Below are the code and all the weights of a small trained network. Each question names an input and a target symbol and asks about switching units off, where a switched-off unit gives its printed mean instead of its output.

import numpy as np


def w(rows, s, z=0):
    codes = np.array(rows[::2]) - 128.0
    scale = np.full(codes.shape[1], s)
    scale[-1] = z or s
    return codes * scale


def f(y):
    return np.maximum(y, 0)


def softmax(a):
    e = np.exp(a - a.max(-1, keepdims=True))
    return e / e.sum(-1, keepdims=True)


def log_softmax(a):
    a = a - a.max(-1, keepdims=True)
    return a - np.log(np.exp(a).sum(-1, keepdims=True))


def net(x, mask):
    ids = ['αγεημφ'.index(c) for c in x.split()]
    T = len(ids)
    res = E[ids] + P[:T]
    u = 0
    for l in range(3):
        r = res
        for j in range(2):
            rows = slice(3 * j, 3 * j + 3)
            q, k, v = (r @ M[l][rows].T for M in (Q, K, V))
            z = softmax(np.where(np.tri(T) > 0, q @ k.T / 3**0.5, -1e9)) @ v
            o = O[l][rows]
            res = res + np.where(mask[u + j], z, o[:, -1]) @ o[:, :-1]
        u += 2
        y = f(res @ A[l][:, :-1].T + A[l][:, -1])
        res = res + np.where(mask[u : u + 4], y, B[l][:, -1]) @ B[l][:, :-1]
        u += 4
    return log_softmax(res[-1] @ U[:, :-1].T + U[:, -1])


Q, K, V, O, A, B = {}, {}, {}, {}, {}, {}
E = w([
[176,190,99],'α',
[160,119,185],'γ',
[37,138,188],'ε',
[139,80,194],'η',
[134,75,190],'μ',
[6,246,95],'φ',
],0.012)
P = w([
[39,93,182],'0',
[107,64,254],'1',
[140,97,247],'2',
[150,112,216],'3',
[172,120,179],'4',
[188,149,167],'5',
[187,165,129],'6',
[209,176,114],'7',
[142,122,46],'8',
],0.0043)
Q[0] = w([
[138,58,171],'0.h1',
[125,77,58],'0.h1',
[150,163,255],'0.h1',
[85,25,124],'0.h2',
[40,218,197],'0.h2',
[190,25,55],'0.h2',
],0.0065)
K[0] = w([
[253,140,127],'0.h1',
[71,137,169],'0.h1',
[202,246,140],'0.h1',
[44,113,189],'0.h2',
[165,220,26],'0.h2',
[17,4,174],'0.h2',
],0.0054)
V[0] = w([
[132,140,135],'0.h1',
[254,196,149],'0.h1',
[131,91,171],'0.h1',
[15,173,164],'0.h2',
[101,85,102],'0.h2',
[154,168,210],'0.h2',
],0.007)
O[0] = w([
[104,134,146,144],'0.h1',
[84,112,116,141],'0.h1',
[157,132,2,138],'0.h1',
[159,93,148,252],'0.h2',
[148,157,166,72],'0.h2',
[143,144,113,232],'0.h2',
],0.0092,0.0028)
A[0] = w([
[110,89,83,234],'0.n1',
[150,172,158,114],'0.n2',
[165,147,142,99],'0.n3',
[96,178,9,255],'0.n4',
],0.011,0.0026)
B[0] = w([
[198,255,191,145],'0.n1',
[232,136,80,177],'0.n2',
[204,185,86,157],'0.n3',
[185,236,201,252],'0.n4',
],0.005,0.0042)
Q[1] = w([
[59,116,52],'1.h1',
[129,165,152],'1.h1',
[117,122,11],'1.h1',
[123,120,99],'1.h2',
[176,123,115],'1.h2',
[118,170,128],'1.h2',
],0.012)
K[1] = w([
[150,73,201],'1.h1',
[245,147,77],'1.h1',
[93,51,203],'1.h1',
[78,136,132],'1.h2',
[164,96,108],'1.h2',
[162,96,99],'1.h2',
],0.012)
V[1] = w([
[147,170,66],'1.h1',
[147,56,127],'1.h1',
[4,114,130],'1.h1',
[92,72,181],'1.h2',
[124,88,154],'1.h2',
[122,136,151],'1.h2',
],0.011)
O[1] = w([
[146,57,213,180],'1.h1',
[51,147,81,17],'1.h1',
[208,175,76,1],'1.h1',
[46,129,2,110],'1.h2',
[125,153,51,117],'1.h2',
[126,155,134,154],'1.h2',
],0.0076,0.0053)
A[1] = w([
[191,157,137,58],'1.n1',
[119,181,56,27],'1.n2',
[169,127,188,187],'1.n3',
[172,1,137,1],'1.n4',
],0.0073,0.0023)
B[1] = w([
[109,73,3,168],'1.n1',
[26,170,221,131],'1.n2',
[183,117,152,254],'1.n3',
[70,46,129,161],'1.n4',
],0.0053,0.0062)
Q[2] = w([
[77,150,192],'2.h1',
[128,171,206],'2.h1',
[118,178,119],'2.h1',
[11,127,78],'2.h2',
[113,185,33],'2.h2',
[44,128,149],'2.h2',
],0.013)
K[2] = w([
[159,96,154],'2.h1',
[185,159,193],'2.h1',
[156,90,140],'2.h1',
[128,124,9],'2.h2',
[92,128,78],'2.h2',
[179,140,58],'2.h2',
],0.014)
V[2] = w([
[121,182,97],'2.h1',
[2,197,234],'2.h1',
[105,191,70],'2.h1',
[160,23,129],'2.h2',
[142,158,135],'2.h2',
[196,144,72],'2.h2',
],0.0088)
O[2] = w([
[100,157,158,76],'2.h1',
[141,254,146,223],'2.h1',
[144,163,175,4],'2.h1',
[179,61,58,165],'2.h2',
[123,145,158,157],'2.h2',
[224,40,188,49],'2.h2',
],0.0096,0.004)
A[2] = w([
[69,44,160,137],'2.n1',
[85,103,11,253],'2.n2',
[105,235,128,134],'2.n3',
[206,124,126,160],'2.n4',
],0.012,0.0043)
B[2] = w([
[77,107,73,178],'2.n1',
[127,251,90,158],'2.n2',
[178,57,103,255],'2.n3',
[45,134,160,203],'2.n4',
],0.014,0.0078)
U = w([
[100,124,92,31],'α',
[146,162,60,228],'γ',
[237,115,71,156],'ε',
[144,210,64,43],'η',
[143,214,66,46],'μ',
[133,200,254,254],'φ',
],0.0073,0.0014)

Each question gives the input, a string of symbols that net reads in full, and the target symbol t.
The units are the heads (3 rows each of Q, K, V and O) and the neurons (one row each of A and B). Each row of codes is followed by its name. A weight is (code - 128) times the scale printed after its matrix; where a second scale follows, it is the last column's (O, A, B and U).
mask holds one flag per unit, layer by layer, with each layer's heads first. A switched-off unit (its flag False) gives its mean, the last column of its rows in O or B, instead of its output. The means were averaged over made-up inputs and are rounded, as every weight is.
A unit's drop is (log p(t) with every unit on - log p(t) with that unit switched off) / (log p(t) with every unit on - log p(t) with every unit switched off).
The circuit of an input: a set's keep is (log p(t) with only the set's units on - log p(t) with every unit switched off) / (log p(t) with every unit on - log p(t) with every unit switched off). Starting from the 12 units with the biggest drops (on a tie, the unit counted first), units are removed one at a time, each time the one whose removal leaves the highest keep (on an exact tie, the one counted first), for as long as the keep stays at least 0.8.
units of the circuit, in order: the units of the circuit, biggest drop first
top k neurons: the k neurons with the biggest drops, biggest first
top k neurons in layer l: the k neurons of layer l with the biggest drops, biggest first
drop of u: that unit's drop, to one decimal
input μ γ α α γ α η, target α: top neuron in layer 1 : 1.n4
input η μ μ, target μ: top 3 neurons : 2.n2, 0.n4, 2.n3
input α ε α φ γ α ε, target α: top 2 neurons : 2.n1, 0.n2
input ε φ α γ φ η γ φ μ, target φ: units of the circuit, in order : 1.h1, 2.n3, 2.n4
input α φ ε ε, target ε: units of the circuit, in order : 2.n3, 2.h1, 0.h1, 2.n4
input α φ α γ γ α α φ, target φ: top 3 neurons : 0.n4, 2.n1, 0.n3
input ε γ α α, target φ: units of the circuit, in order : 1.h1, 2.n3, 2.n1, 2.h2
input η φ γ α γ α γ, target α: units of the circuit, in order : 2.n1, 2.h1, 1.h1
input φ φ φ, target ε: units of the circuit, in order : 2.n3, 2.h1
input α μ μ η φ φ φ α γ, target φ: top 2 neurons in layer 2 : 2.n4, 2.n3
input α α ε μ α α φ α φ, target φ: units of the circuit, in order : 0.n4, 1.h2
input α η ε, target η: top 2 neurons : 2.n2, 0.n4
input γ μ α α η φ φ φ γ, target φ: top 2 neurons : 0.n4, 2.n4
input φ η φ μ α ε, target α: top neuron in layer 0 : 0.n3
input γ φ ε, target ε: top 3 neurons in layer 2 : 2.n3, 2.n4, 2.n2
input α α η ε α ε α α μ, target α: top 2 neurons : 2.n1, 0.n4
input α ε α φ, target ε: top 3 neurons : 2.n3, 2.n4, 0.n4
input γ α η μ γ, target μ: top 2 neurons in layer 2 : 2.n2, 2.n3
input μ α μ, target α: top 3 neurons in layer 0 : 0.n4, 0.n2, 0.n3
input μ α γ η γ, target η: top neuron : 2.n2
input ε φ φ γ ε α γ, target α: drop of 2.n1 : 0.3
input α α α η α α α α, target φ: drop of 1.h2 : 0.7
input α μ ε, target μ: drop of 2.n2 : 0.4
